Each row is followed by its tier, which names the range that a hidden value of the row falls in. A new part has a new value, new ranges and new names.
-154,66,-212,-85,-23,48,5,-48,98,-91,77,99,-122,-89,-114,170,287,86,-32,112,-156,-175,64,-110,-73,-98,-23,142,154,39,-161,-175,-35,55,84,-30,-222,-179,-5,-94,-78,-110,249,60,188,-149,-68 -> sol
-129,-35,47,9,118,17,-200,81,-68,125,132,-208,-13,45,-43,198,-49,-284,-245,-51,-225,207,223,-191,-154,-28,-204,358,62,-62,110,146,169,-49,247,276,106,76,69,123,37,98,99,74,191,187,72 -> vado
91,95,-41,-75,-100,-22,-115,98,54,197,-242,33,-123,165,114,16,-243,-27,-139,91,76,-12,20,-45,-63,11,-161,114,47,-167,233,11,240,-64,39,49,40,-66,105,123,191,-49,33,-138,159,35,212 -> bibe
57,-85,83,38,-52,-2,-203,22,-25,-101,-119,-7,-39,25,-18,18,12,131,73,-130,33,15,54,-20,-50,3,75,-202,-117,86,3,27,-45,-84,-33,150,-136,-74,-1,71,72,29,-15,-61,-49,82,-6 -> Dilaf
79,-40,-151,-25,-24,-35,55,2,-73,-16,-175,0,-42,106,-25,27,-35,11,4,43,-38,-38,20,-52,-25,-27,-18,74,-35,72,-46,26,93,134,50,-36,-110,-5,-16,120,69,4,-58,-13,80,-55,88 -> bibe
-52,-25,20,-206,-2,119,-175,64,143,-141,124,-4,-89,25,-59,139,-10,62,-35,-113,49,-36,-45,78,-97,17,10,2,67,90,-60,-22,50,-173,-36,-158,-223,-122,40,115,-128,-41,93,-17,-39,-36,77 -> bibe
-82,54,93,-63,95,-65,-160,65,103,79,-21,-132,-65,-15,51,69,-50,-120,-257,-105,9,89,70,39,-26,70,-174,205,149,-126,48,-8,180,-118,127,207,137,-39,12,86,34,115,85,-90,110,137,13 -> vado
170,178,193,30,73,-76,56,105,77,242,166,116,-87,94,26,128,-227,-176,-201,137,223,64,-43,126,-5,147,19,106,143,-104,120,-21,215,-164,-42,12,101,129,122,9,-62,124,167,-133,219,67,138 -> Loko
47,39,10,-10,-11,42,-106,-6,101,54,7,64,-115,29,34,81,-245,-56,-128,66,16,16,24,-53,-34,27,-68,94,31,33,168,25,210,-129,35,83,-102,21,113,104,38,12,-1,-130,149,41,162 -> sol
68,-37,258,245,201,-242,95,264,-316,-24,35,-36,243,-70,-97,105,200,-38,45,78,39,245,260,20,-15,35,94,-96,-123,67,-198,58,-119,-108,131,322,168,124,-79,32,-131,147,199,186,-46,119,-259 -> vado
174,14,-16,-26,-148,102,-208,-2,26,-33,-71,114,-159,158,-13,19,-227,30,46,41,44,-28,-58,-115,-93,-14,35,-89,-68,48,245,58,130,-133,-56,-85,-281,4,165,97,63,-6,-33,-104,83,-106,257 -> sos
-5,53,17,10,103,-178,29,66,10,50,-218,-24,61,-81,74,-7,-27,24,-114,64,14,39,100,23,36,15,-112,87,27,-70,-51,-85,104,-14,120,184,188,-41,-78,85,45,0,80,-17,56,85,-71 -> sol
-77,21,-65,-228,-118,23,-156,54,189,100,-194,-115,-123,126,3,69,118,11,-169,-147,-63,-77,106,-13,-181,-132,-136,254,172,-356,58,-105,-26,70,62,-27,201,-262,32,-47,186,-68,228,-89,230,14,122 -> zupav
-16,-134,-42,148,96,-52,11,-1,-225,-63,95,-113,47,26,-175,167,224,-135,1,-34,-236,116,204,-173,-70,-76,35,167,-63,169,-162,125,-54,173,179,207,-91,124,-44,57,-48,138,34,143,141,73,-66 -> Dilaf
46,25,-99,-105,80,-86,21,-41,53,142,-246,-94,-12,67,108,-24,-280,-95,-174,20,-37,21,-11,-23,-16,24,-159,217,24,-92,69,-23,252,117,89,-5,188,22,-41,177,145,-13,-76,-58,104,79,156 -> sos
114,-90,159,158,-135,-89,-164,136,-238,47,-93,-13,-52,170,-121,84,390,100,148,-171,88,-12,135,18,-71,12,175,-264,-102,9,-160,89,-234,91,-86,257,-101,-115,-46,-92,139,125,126,-33,39,170,-140 -> mune
309,-21,96,138,-70,-104,-52,-20,-154,173,-158,-56,-121,297,-27,-46,-131,-189,-48,-103,90,82,-26,-25,-27,71,75,23,-50,-96,160,159,105,154,-33,89,48,170,69,32,202,291,-117,-170,207,62,206 -> zupav
10,84,-51,-210,6,-164,-21,1,177,15,-325,-83,-25,16,45,-70,163,99,-105,-125,45,-108,-38,122,-19,-51,-74,134,163,-293,-117,-229,-26,129,33,-112,268,-199,-125,-18,68,-22,183,-51,96,-43,-3 -> Loko
129,34,230,158,-60,-199,-174,241,-161,169,-222,-14,15,116,38,33,150,48,-10,-39,151,104,172,28,-23,31,-10,-129,-52,-144,36,55,-38,-88,32,370,142,-47,-3,25,141,90,163,-54,63,227,-83 -> Dilaf
-108,117,89,15,84,-98,-86,210,-69,-114,125,8,45,-105,-145,143,400,-9,-39,93,-73,74,180,-78,-113,-69,-31,91,142,-128,-107,-121,-119,-202,182,107,13,-90,23,-115,-205,48,441,199,93,-164,-190 -> vado
139,5,-79,-176,-104,-22,40,-73,256,-102,-293,43,-99,67,23,-91,-100,133,-47,-85,92,-127,-63,108,-30,-89,38,69,76,-174,50,-156,2,50,-54,-218,70,-134,24,6,84,-9,18,-203,142,-171,189 -> Dilaf
364,105,49,154,-16,-163,-79,38,-315,335,-185,-38,-97,371,34,-48,-244,-274,-34,77,84,118,-118,-131,-27,150,-9,9,-81,-87,236,181,276,156,1,35,33,280,64,130,196,239,-107,-20,156,59,251 -> bibe
-122,-72,9,-162,136,94,-125,-97,128,-225,116,-85,-13,-122,-68,64,-37,57,-16,-169,-72,-12,-54,21,-96,41,65,-74,-2,120,-136,-100,-6,-97,-20,-108,-108,-96,-59,52,-97,-4,33,52,-121,-41,-34 -> zupav
-71,87,-40,56,1,-1,-40,91,-8,-81,87,137,-36,-104,-95,151,169,39,-19,213,-103,-12,166,-157,-80,-90,-29,73,68,18,2,-91,-11,-161,137,126,-158,-71,85,-64,-110,-53,282,84,162,-141,-67 -> Loko
-137,30,0,-232,55,-32,-243,21,182,214,-218,-282,-69,77,129,26,-159,-159,-340,-205,-101,71,80,-26,-134,-9,-307,363,163,-354,150,-31,214,27,157,126,384,-140,-16,120,237,2,75,-88,154,209,144 -> zupav
266,-39,15,53,-250,102,-250,-90,-34,-85,-129,96,-239,239,-90,-67,-82,42,137,-104,57,-73,-89,-125,-105,-17,169,-220,-102,2,242,84,-14,-20,-138,-73,-329,-15,167,-48,167,145,-85,-188,120,-171,248 -> mune
-65,-101,-32,21,135,-88,-62,-52,-98,19,-93,-235,19,15,-30,43,37,-151,-136,-160,-175,107,114,-82,-39,14,-98,197,-7,15,-96,74,84,172,165,215,116,42,-100,111,99,150,-67,30,74,155,-32 -> zupav
-69,-37,4,-145,-60,152,-279,-64,122,-187,100,-23,-159,4,-115,70,92,48,7,-178,-62,-75,-35,-53,-141,-18,53,-58,53,22,2,-44,-44,-114,-40,-94,-249,-168,58,-45,-24,32,100,-40,20,-113,53 -> mune
-3,-48,-79,-70,130,-7,113,-134,85,-105,-168,2,62,-137,42,-76,-327,38,-42,63,-69,-10,5,-33,-30,10,2,-12,-88,43,-1,-111,112,4,20,-57,104,-37,-50,62,82,-51,-90,-38,-27,-81,41 -> mune
-70,-75,16,-106,-3,98,-209,9,128,-74,42,-37,-66,-12,-15,132,-83,30,-75,-107,-51,13,72,-23,-84,-31,-52,65,2,95,23,32,78,-118,36,65,-136,-85,38,141,-10,-50,20,-61,36,112,85 -> sol
-107,-43,-71,-32,208,59,17,-148,37,-180,33,13,64,-224,5,22,-275,71,13,81,-134,13,-15,-109,-54,60,43,-141,-129,221,-59,-122,105,-105,23,-2,-90,-5,-58,88,-34,-90,-55,102,-147,-59,-54 -> vado
44,-47,122,-226,-66,86,-259,19,165,51,113,-94,-144,195,-69,163,102,16,-48,-327,106,-65,-94,159,-137,23,96,-1,92,-60,-88,-6,-60,26,-153,-173,-54,-125,-8,46,-10,17,131,-85,56,174,137 -> sol
-46,52,120,35,124,-179,-96,106,-19,295,-107,-220,-43,76,100,75,-55,-251,-349,-109,16,159,141,44,9,114,-247,321,152,-202,47,83,249,30,184,397,325,38,-29,114,166,201,36,-119,201,324,0 -> vado
141,-4,-18,-53,-90,75,-81,-96,146,-120,-25,123,-155,57,-38,9,-136,85,27,-34,79,-94,-99,19,-28,0,115,-86,-3,79,80,-44,52,-69,-100,-132,-242,-28,87,29,-7,32,-29,-160,88,-119,173 -> Loko
-72,169,-10,-94,221,48,-38,-96,108,-131,159,127,18,-239,0,25,-264,36,-12,225,-57,-13,-132,-116,-87,97,37,-147,5,66,48,-254,146,-282,-2,-176,-79,-2,22,-14,-169,-111,178,166,-104,-233,-20 -> Dilaf
31,-9,-132,-147,306,-162,195,-235,54,-28,-236,-161,149,-113,69,-128,-282,-59,-87,-26,-125,14,-139,11,19,55,-18,116,-45,-10,-157,-188,154,261,60,-207,332,93,-230,143,27,-1,-118,108,-66,-21,30 -> Loko
49,-75,27,108,215,-69,53,-78,-184,-113,40,-59,116,-78,-77,21,-103,-61,60,22,-112,120,17,-103,-35,67,116,-110,-165,203,-112,10,30,34,52,54,-25,159,-84,83,-58,102,-58,156,-89,-8,-69 -> vado
-137,90,-14,-119,26,33,-207,49,123,-131,113,1,-83,-91,-89,125,201,5,-92,1,-106,-20,59,-89,-106,-66,-86,144,168,-66,-11,-119,11,-178,129,-2,-119,-130,51,-30,-149,-13,287,73,109,-134,-25 -> Loko
23,64,-110,75,-5,-24,-26,-66,-64,-114,-91,175,-46,-99,-38,8,49,171,135,185,-50,-112,-16,-149,-12,3,81,-221,-83,149,-50,-138,3,-37,-6,38,-258,-68,-17,-34,-3,-82,81,66,-9,-150,-81 -> sol
31,32,-172,-101,-193,26,-103,-77,119,-168,-241,76,-186,53,-76,-46,237,198,69,-56,-40,-205,-22,-74,-87,-126,53,-45,81,-136,1,-176,-121,67,-19,-114,-180,-241,33,-132,98,-22,139,-86,144,-277,51 -> vado
-41,4,42,-57,79,16,-76,25,49,-185,179,36,-16,-87,-127,132,163,43,14,-27,-20,-11,10,19,-51,-5,78,-13,56,127,-156,-74,-47,-119,23,-59,-186,-41,-12,11,-214,25,176,75,6,-81,-65 -> sol
-67,-28,-58,-38,164,37,-23,-149,51,-194,13,30,30,-193,-8,8,-178,108,44,35,-90,-26,-57,-71,-30,59,73,-174,-104,213,-86,-133,66,-83,-9,-30,-136,-23,-70,72,-53,-68,-39,75,-138,-63,-58 -> Dilaf
-10,56,148,26,40,-82,-29,349,-90,47,115,23,27,48,-56,208,135,-77,-123,107,106,136,204,69,-49,15,-97,160,106,-15,-45,85,74,-239,144,177,-26,-10,82,98,-152,61,256,35,105,52,-50 -> bibe
-70,120,-262,-181,-13,-42,147,-126,182,-167,-90,128,-105,-106,-101,26,349,202,32,79,-57,-291,-92,24,-19,-90,69,54,197,-65,-277,-353,-118,166,-10,-277,-116,-239,-102,-172,-95,-110,267,45,134,-319,-93 -> sol
144,10,-67,-58,136,-178,233,-42,24,161,-273,-68,51,73,108,-53,-303,-96,-163,41,64,25,-38,108,59,67,-71,198,8,-61,-43,-36,231,209,42,-47,287,95,-100,176,119,48,-124,-94,103,92,125 -> sos
260,74,169,366,-115,-211,-10,247,-382,274,-77,87,-44,257,-92,115,254,-121,32,155,87,124,227,-123,-48,5,78,-39,-51,-118,84,155,-56,47,69,401,20,133,103,-96,135,219,209,-7,291,104,-33 -> vado
-85,-3,108,-7,86,-59,-137,112,32,-42,-6,-106,-6,-58,-6,73,27,-71,-172,-79,-19,121,151,8,-39,20,-123,141,80,-54,8,23,88,-168,152,237,68,-43,19,73,-19,114,101,-39,64,74,-48 -> zupav
